Below are the code and all the weights of a small trained network. Each question names an input and a class and asks about switching units off, where a switched-off unit gives its printed mean instead of its output.

import numpy as np


def w(rows, s, z=0):
    codes = np.array(rows[::2]) - 128.0
    scale = np.full(codes.shape[1], s)
    scale[-1] = z or s
    return codes * scale


def norm(h):
    return h / np.sqrt((h * h).mean(-1, keepdims=True) + 1e-5)


def f(y):
    return np.maximum(y, 0)


def log_softmax(a):
    a = a - a.max(-1, keepdims=True)
    return a - np.log(np.exp(a).sum(-1, keepdims=True))


def net(x, mask):
    res = np.array(x, float).reshape(1, 7) / 4 @ E
    u = 0
    for l in range(3):
        y = f(norm(res) @ A[l][:, :-1].T + A[l][:, -1])
        res = res + np.where(mask[u : u + 13], y, B[l][:, -1]) @ B[l][:, :-1]
        u += 13
    return log_softmax(norm(res)[-1] @ U[:, :-1].T + U[:, -1])


A, B = {}, {}
E = w([
[165,179,43,141,152],'x0',
[103,78,253,131,194],'x1',
[2,235,157,14,53],'x2',
[185,179,105,92,250],'x3',
[91,155,194,181,67],'x4',
[237,170,214,64,58],'x5',
[83,225,141,253,129],'x6',
],0.0052)
A[0] = w([
[111,88,115,89,157,67],'0.n1',
[150,102,83,218,146,73],'0.n2',
[53,173,133,125,115,122],'0.n3',
[136,157,108,194,119,142],'0.n4',
[109,197,155,167,128,97],'0.n5',
[161,155,173,142,46,52],'0.n6',
[162,155,194,133,123,113],'0.n7',
[96,126,63,143,127,131],'0.n8',
[125,82,131,113,148,112],'0.n9',
[166,191,73,101,144,36],'0.n10',
[196,131,144,124,122,102],'0.n11',
[108,191,131,117,78,5],'0.n12',
[3,231,215,188,198,2],'0.n13',
],0.012,0.0059)
B[0] = w([
[138,79,126,93,161,153],'0.n1',
[150,82,110,177,126,210],'0.n2',
[89,119,105,147,104,209],'0.n3',
[108,74,119,83,140,202],'0.n4',
[84,86,111,69,126,189],'0.n5',
[145,129,187,115,93,182],'0.n6',
[131,114,150,128,73,186],'0.n7',
[166,133,126,116,61,182],'0.n8',
[119,97,142,94,189,163],'0.n9',
[169,212,54,72,160,161],'0.n10',
[114,151,148,119,131,177],'0.n11',
[153,17,129,122,191,160],'0.n12',
[1,142,114,148,138,254],'0.n13',
],0.0093,0.006)
A[1] = w([
[171,241,30,113,126,101],'1.n1',
[136,126,11,99,60,144],'1.n2',
[159,46,52,211,144,24],'1.n3',
[84,67,149,163,50,133],'1.n4',
[201,117,110,233,163,53],'1.n5',
[94,86,189,161,171,18],'1.n6',
[153,187,75,48,205,94],'1.n7',
[117,161,181,112,112,3],'1.n8',
[168,208,58,60,102,106],'1.n9',
[73,112,2,147,172,108],'1.n10',
[191,55,74,178,70,116],'1.n11',
[82,237,116,124,174,143],'1.n12',
[98,175,204,66,147,59],'1.n13',
],0.0077,0.0031)
B[1] = w([
[222,181,127,1,201,181],'1.n1',
[145,190,121,95,138,216],'1.n2',
[174,156,118,206,201,206],'1.n3',
[172,234,91,139,126,254],'1.n4',
[93,76,131,212,145,178],'1.n5',
[128,153,150,132,136,164],'1.n6',
[152,121,86,100,144,199],'1.n7',
[145,97,124,153,105,139],'1.n8',
[231,203,75,147,151,191],'1.n9',
[162,96,197,142,60,240],'1.n10',
[73,119,69,186,97,219],'1.n11',
[86,156,67,111,132,180],'1.n12',
[132,78,147,225,115,176],'1.n13',
],0.0079,0.0048)
A[2] = w([
[161,129,123,110,11,107],'2.n1',
[153,90,89,216,131,3],'2.n2',
[143,90,95,131,178,121],'2.n3',
[128,87,144,182,150,121],'2.n4',
[199,106,152,128,177,103],'2.n5',
[106,79,114,160,72,169],'2.n6',
[131,67,86,54,146,76],'2.n7',
[168,162,251,143,94,149],'2.n8',
[50,189,102,162,166,149],'2.n9',
[175,55,107,117,104,166],'2.n10',
[116,113,210,177,176,74],'2.n11',
[148,141,106,159,137,136],'2.n12',
[166,112,131,128,19,98],'2.n13',
],0.013,0.0047)
B[2] = w([
[126,215,217,198,195,228],'2.n1',
[164,96,64,250,171,217],'2.n2',
[90,104,184,151,169,196],'2.n3',
[140,96,52,143,95,207],'2.n4',
[43,147,68,57,57,209],'2.n5',
[197,212,57,87,203,251],'2.n6',
[83,175,246,102,254,191],'2.n7',
[207,11,172,136,56,225],'2.n8',
[100,94,94,85,8,254],'2.n9',
[26,79,182,117,176,227],'2.n10',
[198,111,14,43,73,190],'2.n11',
[104,112,41,203,94,178],'2.n12',
[161,199,221,251,161,215],'2.n13',
],0.0065,0.0058)
U = w([
[92,77,189,57,230,130],'0',
[183,196,64,44,205,164],'1',
[186,42,140,100,95,40],'2',
[139,190,106,180,109,114],'3',
[143,59,44,205,190,161],'4',
[120,232,151,119,114,1],'5',
[5,139,104,114,81,183],'6',
[174,129,241,162,96,189],'7',
],0.019,0.0053)

Each question gives the input, the list of numbers given to net, and the class t.
The units are the neurons (one row each of A and B). Each row of codes is followed by its name. A weight is (code - 128) times the scale printed after its matrix; where a second scale follows, it is the last column's (A, B and U).
mask holds one flag per neuron, layer by layer. A switched-off neuron (its flag False) gives its mean, the last column of its row in B, instead of its output. The means were averaged over made-up inputs and are rounded, as every weight is.
A unit's drop is (log p(t) with every unit on - log p(t) with that unit switched off) / (log p(t) with every unit on - log p(t) with every unit switched off).
The circuit of an input: a set's keep is (log p(t) with only the set's units on - log p(t) with every unit switched off) / (log p(t) with every unit on - log p(t) with every unit switched off). Starting from the 12 units with the biggest drops (on a tie, the unit counted first), units are removed one at a time, each time the one whose removal leaves the highest keep (on an exact tie, the one counted first), for as long as the keep stays at least 0.8.
circuit, biggest first: the units of the circuit, biggest drop first
k most important neurons: the k neurons with the biggest drops, biggest first
top k neurons in layer l: the k neurons of layer l with the biggest drops, biggest first
drop when u is switched off: that unit's drop, to one decimal
input [3,-5,4,4,2,0,4], class 1: most important neuron => 0.n10
input [2,-7,3,3,1,-8,2], class 1: circuit, biggest first => 1.n1; 0.n10
input [3,7,-7,6,-4,6,-1], class 0: circuit, biggest first => 1.n4; 2.n10
input [8,-1,5,-6,0,-2,2], class 3: 2 most important neurons => 0.n8; 1.n10
input [-2,0,2,-2,-6,7,-7], class 7: circuit, biggest first => 2.n13; 2.n1
input [-3,5,0,-3,6,-1,-5], class 2: top 3 neurons in layer 2 => 2.n8; 2.n11; 2.n7
input [-4,-4,8,7,0,7,7], class 6: 2 most important neurons => 0.n13; 0.n12
input [-7,-5,6,-2,1,-8,-4], class 5: top 2 neurons in layer 0 => 0.n13; 0.n8
input [1,-8,6,0,6,-2,1], class 5: top 2 neurons in layer 1 => 1.n10; 1.n11
input [4,2,4,-2,-3,-6,-4], class 0: 2 most important neurons => 0.n1; 0.n9
input [-4,-4,-5,-1,-1,6,4], class 7: top 2 neurons in layer 0 => 0.n6; 0.n11
input [-4,7,-5,-2,2,-1,-1], class 2: top 4 neurons in layer 0 => 0.n9; 0.n3; 0.n2; 0.n12
input [7,-8,-5,-2,5,5,-2], class 1: drop when 0.n10 is switched off => 0.7
input [-7,7,-5,-1,8,2,-5], class 2: circuit, biggest first => 2.n11
input [5,-8,7,-4,-1,3,2], class 1: drop when 1.n1 is switched off => 0.1
input [4,-1,1,2,7,2,-5], class 7: drop when 0.n6 is switched off => 0.9
